[104  96 110 151 106 102 145  86 141 159]  Gimer
[104  96 110 151 106 102 145  86 141  93]  Ragek
[105  97 101 108 118  99  96  96 135 152]  nus
[110  74 128 100 125 187 122 201 115  66]  geke
[112 118 145 123 113 139 115 184 172 177]  Tupe
[105  97 101 144 118  99  96  96 135 152]  rolam
[ 93  94 101 144 111  74 128  83 130 140]  nugu
[161 113 126 101 137 120 107 106 150 183]  lile
[100 164 197  75 130 154 103 181 191 185]  tenez
[107 123 145 113 118 112 125 128 140 138]  zeze
[103 150 136 168 120 135 161 154 108  78]  tobon
[116  85 100 142 107 114 135  86 131 137]  Zumal
find: [123 145 113 118]
zeze
find: [104  96 110 151 106 102 145  86 141 159]
Gimer
step +1: [107]
[108]
step -1: [123 113]
[122 112]
find: [111  74 128]
nugu

[128 123  64 135  76  67  85  74 135  99 146  92 144  53 117  94 112  68
 142 162 154 111  75 130 171 146 100 158 133 174 140  86  93 142]  lile
[ 98  69  98 140 130 120 120 153 122 165 170 150 171 157 164 102 117 115
 129 127  89  94 110  99 166 162 112 150 127 122 163  94  99 165]  tenez
[ 80  51 109 156 171 116 123 107 161  91 166  51  72 145 146 126  97 124
 122 102  88 112  97  80 162 175 130 172 142 121 171 102  78 175]  nugu
[ 86  98 153 150 164 130 170 120 150 153 122 120 102 157 165 171 101 167
 134  72 128 149 112 133 105 122 135 124 159  99 111 155 106 131]  nus
[ 70  55 100 175 168 100 120  85 180  92 180  59  65 129 137 122  99 127
 148 110 107  96  79  86 168 184 113 164 141 112 166 103  61 184]  rolam
[127 126 117 134  94  63 148  93 124 128 117 132 161  88 162 145  70 118
 133 122 179 140  73 167 114 101 121 149 169 140 106 150  98 130]  Gimer
key -> tag
[129] -> K46
[145] -> K537
[128] -> K952
[109] -> K93
[158] -> K871
[53] -> K826
[157] -> K499
[110] -> K862
[102] -> K254
[103] -> K204
key rolam 13: 
K46
find: [127 126 117 134  94  63 148  93 124 128 117 132 161  88 162 145  70 118
 133 122 179 140  73 167 114 101 121 149 169 140 106 150  98 130]
Gimer
find: [164 130 170 120 150 153 122 120 102 157 165 171]
nus

[108  64  74 130 168] : rolam
[ 96  84  88 104 176] : geke
[109  88 119  86 115] : nus
[108  64 152 141 149] : Ragek
[131 127  72 126 152] : zeze
[130 100 143  86 123] : Zumal
[ 87  35 127 142 137] : tobon
[141 138 148 115  93] : tenez
find: [130 100]
Zumal
find: [96 84 88]
geke
step +1: [119  86]
[120  87]
tags:
[149] -> K906
[167] -> K312
[127] -> K295
[152] -> K253
[168] -> K389
[151] -> K883
[148] -> K147
key zeze 4: 
K253
find: [127  72 126]
zeze
step -1: [130 100 143]
[129  99 142]
find: [127 142]
tobon

[144 171 138 141 173 134 131 137 127 106 105 151 112 106 107 145 139 116
 140 101 134 113 171 139 134 148 128 112 200] : zeze
[112 128  73  49  72  62 114 119 147 137  86 146 180 129 135 110 171  74
 101 130 102 151 137  92 155 126  76  74  87] : nus
[131 137 127 106 108 161 117 127 114 121 208  49  61 173  53 137  79 157
  89 124  69 146 105 175  82 154 114 143 108] : rolam
tags:
[116] -> K154
[106] -> K793
[173] -> K496
[157] -> K144
key zeze 17: 
K154
step +1: [137  86]
[138  87]
find: [ 49  72  62 114]
nus
step -1: [116]
[115]
find: [131 137 127 106 105]
zeze
find: [171 139 134 148 128]
zeze
find: [144 171 138 141 173 134 131 137 127 106 105 151 112 106 107 145 139 116
 140 101 134 113 171 139 134 148 128 112 200]
zeze

[140 117 110 139 159]  nugu
[137 146  90 126 105]  zeze
[129 101 159 110 139]  rolam
[137 146  90 126 135]  tobon
[129 145  59 126 135]  lile
find: [110 139 159]
nugu
tags:
[137] -> K645
[159] -> K738
[135] -> K55
key tobon 4: 
K55
step +1: [137]
[138]

[ 97  66 176 131 121 140] = Gimer
[163 155 133 115 136 125] = Tupe
[123 142  59 137 124 128] = tenez
[147 203 138 131 134 102] = lile
[107  48 140 124 122 153] = Zumal
[104 154 102 142 135 120] = Ragek
[164 147 145 119 116 120] = tobon
[115  88 150 121 143 145] = rolam
[156 119 104 114 129 139] = nugu
step -1: [150 121 143]
[149 120 142]
step -1: [164 147 145]
[163 146 144]
step +1: [121 143]
[122 144]
Table of tags by key:
[87] -> K166
[150] -> K407
[88] -> K533
[203] -> K141
key rolam 1: 
K533
find: [163 155 133 115 136 125]
Tupe
find: [143 145]
rolam

[152  91 106 156]  Tupe
[107 150  48 160]  lile
[130  91 106  64]  Ragek
[ 76  59 106 169]  nus
[150 150 106 145]  Gimer
[130 161 106 160]  tenez
[150 150 175  64]  geke
find: [152  91 106 156]
Tupe
step -1: [107 150  48]
[106 149  47]
find: [150 150 106 145]
Gimer
step -1: [106]
[105]
step -1: [130  91]
[129  90]

[126 116 131  73  84  58 117 109  78  62 120] : Gimer
[176 124 121 104  68 101  42  99  95 166  96] : rolam
[171  73 142 145 178 113 128 161  88  94 111] : Ragek
key -> tag
[128] -> K3
[78] -> K339
[118] -> K691
[117] -> K425
[126] -> K997
[116] -> K31
key Gimer 6: 
K425
find: [131  73  84  58 117 109  78]
Gimer
find: [171  73 142 145 178 113 128 161  88  94 111]
Ragek
step +1: [88]
[89]

[149 102 146 150 128  89 140 133  58 164] -> zeze
[103 152 146 105 150  97 140 111 108 168] -> nugu
[103 139 153 133 160 102 181 114 182 179] -> geke
[117 106 165 185 112  57 142 163  94 145] -> Gimer
[170  97 163 175 119 126 145 137 113  89] -> lile
[ 82 202 141 150 173 134 124 137 108 142] -> Tupe
[110  85 141 178 125 110 186 144  85 175] -> Ragek
[156 135 194 126 160  78 148 133 104 104] -> tobon
[159 152 118 105  87 102 135  48 131 145] -> tenez
[131 135 161 164 144 102 119 129 172 112] -> nus
find: [128  89 140 133  58 164]
zeze
tags:
[163] -> K715
[113] -> K319
[146] -> K641
key lile 2: 
K715
step +1: [141 150 173]
[142 151 174]
step -1: [156 135 194 126]
[155 134 193 125]
step -1: [150]
[149]
step -1: [144 102]
[143 101]

[131  99 144 149 166 109 152 136] = zeze
[118 130 135  93 109  52 133 178] = lile
[116 101  94 127 103  98 133 115] = nus
[ 91 190  87 134 152 132 126 145] = Zumal
[ 95 150  66 129 129 119 160 189] = Tupe
[141 150 150 150 160  98 137 196] = tenez
[166 112 152 170 136  95 110 179] = Gimer
[118 130 135  93 109  52 149 155] = Ragek
[ 97 175 120 149 151 121 131 156] = geke
step -1: [170]
[169]
find: [118 130 135  93 109  52 133 178]
lile
step -1: [175]
[174]
step -1: [127]
[126]
step -1: [ 95 150  66 129]
[ 94 149  65 128]
step -1: [118]
[117]

[182  48  98 151 115 214  93 140  59 121 162 168  92 147 169  54 184 193
 172 119  65 127 130 139 207] = nus
[ 78  91  50 162  74 128 153  99 143 185 210 156 141 149 181 198  52 130
 189 162  99  45  98  53  49] = Ragek
[ 62  47  46 208 168 121  92  59 162 115 214 140  93 122  74 177  85 133
 198 212 153 162 143 170 206] = geke
[ 62  47  46 208 168 121  92  59 162 115 214 140  93 122  74 177  85 133
 198 212 153 162 176 133 182] = Tupe
find: [153 162 143]
geke
step +1: [93]
[94]
find: [ 93 140  59 121 162]
nus
find: [ 62  47  46 208 168 121  92  59 162 115 214 140  93 122  74 177  85 133
 198 212 153 162 143 170 206]
geke

[110 139 148  94] -> Ragek
[108 184 113 130] -> Gimer
[ 80 135 152  89] -> tobon
[123 149 103 130] -> Zumal
[183  81 118 139] -> lile
[113 184 220 123] -> nus
[113 184 108 143] -> Tupe
[113 184  81 137] -> nugu
find: [113 184 108]
Tupe
find: [184  81]
nugu
find: [123 149]
Zumal
find: [220 123]
nus
find: [113 184  81 137]
nugu

[119 144 146 131 153 111 152 140 128 107 143 124 124 137 137 113 151  83
 103 115 108 170 114]  zeze
[156 113  82 125  73 130 124  85 115 101  95 122 135 164  90 189 129 136
 176 119 119 138  90]  nus
[135 127 105 176  98 124  99 104 126 136 105 127  96 158 142 131  67 132
 141 143 140 144 135]  lile
[160  71 130 104  75 150 162  87 105 111 109 131 155 143  99 146 179 141
 121  85 154 128 132]  Tupe
[163  70 150 159 116  79 152 172 135 172 152 100 154  69 120 104  79 158
 132 103 146 163 141]  Zumal
[147 197 123  86 152 146 164 136  98  99 126 129 135 133  83 170 157 100
 102 109 125 129 123]  nugu
[172  89 150  86 120 111 124 117 107 126 160 153 121 116 121 131 116 203
 195  86 160 101  98]  rolam
[134  97 128 160 102  97  95 140 145 170 147 137 120 103 150  97  63 180
 166 149 146 135 126]  tenez
[118 192 143  98 183 145 178 170 139 133 111 146 152  82 116 135 157 124
 100  95 127 103 144]  tobon
[145  89 144  86 148 149 123 122 141 110 157 174 113 150 163 117 149 170
 152  78 140 112  94]  Gimer
[134  85 153 139 166 141 135 160 179 144 148 158  86 122 200  90 117 133
 139  90 147 135 127]  Ragek
key -> tag
[130] -> K995
[137] -> K383
[122] -> K984
[124] -> K925
[129] -> K938
[128] -> K225
key nugu 11: 
K938
find: [119 144 146 131 153 111 152 140 128 107 143 124 124 137 137 113 151  83
 103 115 108 170 114]
zeze
step -1: [ 97 128 160]
[ 96 127 159]
step +1: [163]
[164]
find: [134  97 128 160 102  97  95 140 145 170 147 137 120 103 150  97  63 180
 166 149 146 135 126]
tenez
step -1: [120]
[119]
find: [135 127 105 176  98 124  99 104 126 136 105 127  96 158 142 131  67 132
 141 143 140 144 135]
lile

[135 121 115 154 124  98 113 121 105 108 134 137 111 149 122 139 131 144
 115 156 144 124 134 116] = zeze
[134 136 105 144 122 139 113 121 105 108 134 137 111 149 122 139 131 144
 115 156 144 127 134 116] = Zumal
[135 121 115 154 124  98 113 121 105 108 134 137 105 144 122 139 129 144
 115 156 144 127 134 116] = Tupe
find: [134 137 105 144 122 139]
Tupe
tags:
[127] -> K994
[135] -> K409
[124] -> K58
[154] -> K116
key Tupe 21: 
K994
step +1: [108 134 137 111]
[109 135 138 112]
step -1: [105 108 134]
[104 107 133]
find: [135 121 115 154 124  98 113 121 105 108 134 137 111 149 122 139 131 144
 115 156 144 124 134 116]
zeze

[183 171 137  94  63  58  82 123 161 178 164 123  74  39  35  63 112 160
 190 193]  tenez
[183 174 147 110  76  58  60  85 121 156 177 174 148 107  66  38  34  55
  95 140]  nugu
[183 171 137  94  63  58  82 123 161 178 164 123  74  39 149 129 154 191
 190 132]  zeze
[183 156  94  56  81 143 178 148  77  33  60  34 107  66 148 174  55  38
 190 132]  Zumal
find: [174 148 107  66  38  34  55]
nugu
find: [121 156 177 174 148 107  66  38  34]
nugu
step +1: [76]
[77]
tags:
[154] -> K492
[67] -> K980
[34] -> K713
[66] -> K699
[155] -> K344
[55] -> K954
[54] -> K722
key Zumal 16: 
K954
step -1: [129]
[128]

